Below is a small trained network, with its code and all its weights. Each question gives an input and a target symbol and asks what happens when units are switched off, that is, made to give their printed mean instead of their output.

import numpy as np


def w(rows, s, z=0):
    codes = np.array(rows[::2]) - 128.0
    scale = np.full(codes.shape[1], s)
    scale[-1] = z or s
    return codes * scale


def norm(h):
    return h / np.sqrt((h * h).mean(-1, keepdims=True) + 1e-5)


def f(y):
    return y / 2 * (1 + np.tanh(0.7978845608 * (y + 0.044715 * y**3)))


def softmax(a):
    e = np.exp(a - a.max(-1, keepdims=True))
    return e / e.sum(-1, keepdims=True)


def log_softmax(a):
    a = a - a.max(-1, keepdims=True)
    return a - np.log(np.exp(a).sum(-1, keepdims=True))


def net(x, mask):
    ids = ['βγδηθμπφ'.index(c) for c in x.split()]
    T = len(ids)
    res = E[ids] + P[:T]
    q, k, v = (norm(res) @ M[0].T for M in (Q, K, V))
    z = softmax(np.where(np.tri(T) > 0, q @ k.T / 3**0.5, -1e9)) @ v
    res = res + np.where(mask[0], z, O[0][:, -1]) @ O[0][:, :-1]
    y = f(norm(res) @ A[0][:, :-1].T + A[0][:, -1])
    res = res + np.where(mask[1:9], y, B[0][:, -1]) @ B[0][:, :-1]
    return log_softmax(norm(res)[-1] @ U[:, :-1].T + U[:, -1])


Q, K, V, O, A, B = {}, {}, {}, {}, {}, {}
E = w([
[144,209,64,89,65,109,150],'β',
[138,173,89,113,88,86,198],'γ',
[114,177,46,100,69,57,79],'δ',
[96,46,48,51,115,68,127],'η',
[135,81,74,70,28,168,105],'θ',
[192,47,74,149,89,81,82],'μ',
[3,157,242,118,146,135,110],'π',
[89,102,160,220,49,96,143],'φ',
],0.0065)
P = w([
[189,150,148,124,79,42,254],'0',
[185,136,147,137,101,82,242],'1',
[165,114,134,139,115,99,234],'2',
[149,132,144,134,140,128,207],'3',
[139,136,133,131,140,145,182],'4',
[128,133,133,143,155,160,179],'5',
[119,143,119,135,154,171,139],'6',
[98,136,107,135,158,172,120],'7',
[78,150,90,134,162,182,94],'8',
[61,158,83,140,162,191,98],'9',
[50,168,89,150,169,182,119],'10',
],0.004)
Q[0] = w([
[194,70,20,63,55,89,126],'H0',
[103,170,5,97,3,65,157],'H0',
[169,48,209,130,203,179,119],'H0',
],0.0053)
K[0] = w([
[84,45,244,218,180,234,44],'H0',
[37,105,88,201,173,205,56],'H0',
[255,127,178,123,4,52,206],'H0',
],0.0044)
V[0] = w([
[11,230,133,124,158,100,166],'H0',
[87,136,131,2,161,210,186],'H0',
[78,159,166,161,62,192,164],'H0',
],0.0065)
O[0] = w([
[229,3,190,74,97,186,110,172],'H0',
[138,114,101,28,96,11,154,5],'H0',
[104,144,211,166,23,111,59,101],'H0',
],0.0064,0.0021)
A[0] = w([
[155,149,192,101,199,201,175,180],'N0',
[252,66,206,39,40,71,99,203],'N1',
[189,37,185,165,83,60,45,79],'N2',
[130,142,119,148,100,58,158,252],'N3',
[206,140,95,111,140,146,112,148],'N4',
[153,85,253,36,93,81,102,129],'N5',
[78,134,87,116,162,149,143,151],'N6',
[146,153,102,91,91,132,37,158],'N7',
],0.0051,0.0024)
B[0] = w([
[100,69,74,58,152,197,7,129],'N0',
[74,188,114,166,195,141,50,253],'N1',
[91,65,23,177,153,161,98,152],'N2',
[126,48,253,71,120,181,59,198],'N3',
[143,60,128,96,193,200,183,171],'N4',
[97,197,77,116,217,118,51,160],'N5',
[53,167,167,188,147,61,96,160],'N6',
[85,95,185,98,131,182,217,182],'N7',
],0.0042,0.0044)
U = w([
[169,167,122,110,110,93,100,4],'β',
[187,172,193,92,168,108,99,138],'γ',
[180,73,111,81,184,253,158,171],'δ',
[134,62,89,46,183,49,206,149],'η',
[67,141,144,55,11,51,158,171],'θ',
[65,219,37,201,190,98,158,163],'μ',
[138,96,158,134,139,85,54,57],'π',
[117,119,200,231,39,153,128,125],'φ',
],0.0076,0.0038)

Each question gives the input, a string of symbols that net reads in full, and the target symbol t.
The units are the heads (3 rows each of Q, K, V and O) and the neurons (one row each of A and B). Each row of codes is followed by its name. A weight is (code - 128) times the scale printed after its matrix; where a second scale follows, it is the last column's (O, A, B and U).
mask holds one flag per unit, heads first, then neurons. A switched-off unit (its flag False) gives its mean, the last column of its rows in O or B, instead of its output. The means were averaged over made-up inputs and are rounded, as every weight is.
A unit's drop is (log p(t) with every unit on - log p(t) with that unit switched off) / (log p(t) with every unit on - log p(t) with every unit switched off).
The circuit of an input: a set's keep is (log p(t) with only the set's units on - log p(t) with every unit switched off) / (log p(t) with every unit on - log p(t) with every unit switched off). Starting from all 9 units, units are removed one at a time, each time the one whose removal leaves the highest keep (on an exact tie, the one counted first), for as long as the keep stays at least 0.8.
units of the circuit, in order: the units of the circuit, biggest drop first
unit that matters most: the unit with the biggest drop
top k neurons: the k neurons with the biggest drops, biggest first
drop of u: that unit's drop, to one decimal
input μ δ δ δ, target δ: top 2 neurons : (N1; N4)
input η γ φ θ δ γ, target θ: units of the circuit, in order : (H0; N1)
input β δ γ, target δ: top 2 neurons : (N0; N1)
input η η δ, target η: units of the circuit, in order : (H0; N1)
input φ μ β, target φ: top neuron : (N1)
input δ δ μ π, target δ: units of the circuit, in order : (H0; N0)
input γ γ γ, target γ: top 3 neurons : (N1; N3; N7)
input η β γ β γ, target γ: units of the circuit, in order : (H0; N1; N3; N7)
input δ β θ β, target θ: units of the circuit, in order : (H0; N3)
input μ θ δ π, target μ: top 2 neurons : (N3; N7)
input δ δ β, target δ: drop of N6 : 0.0
input η δ φ β μ, target φ: drop of N5 : 0.2
input η η π, target η: drop of N4 : -0.1
input δ μ φ δ μ δ θ δ, target θ: unit that matters most : N1
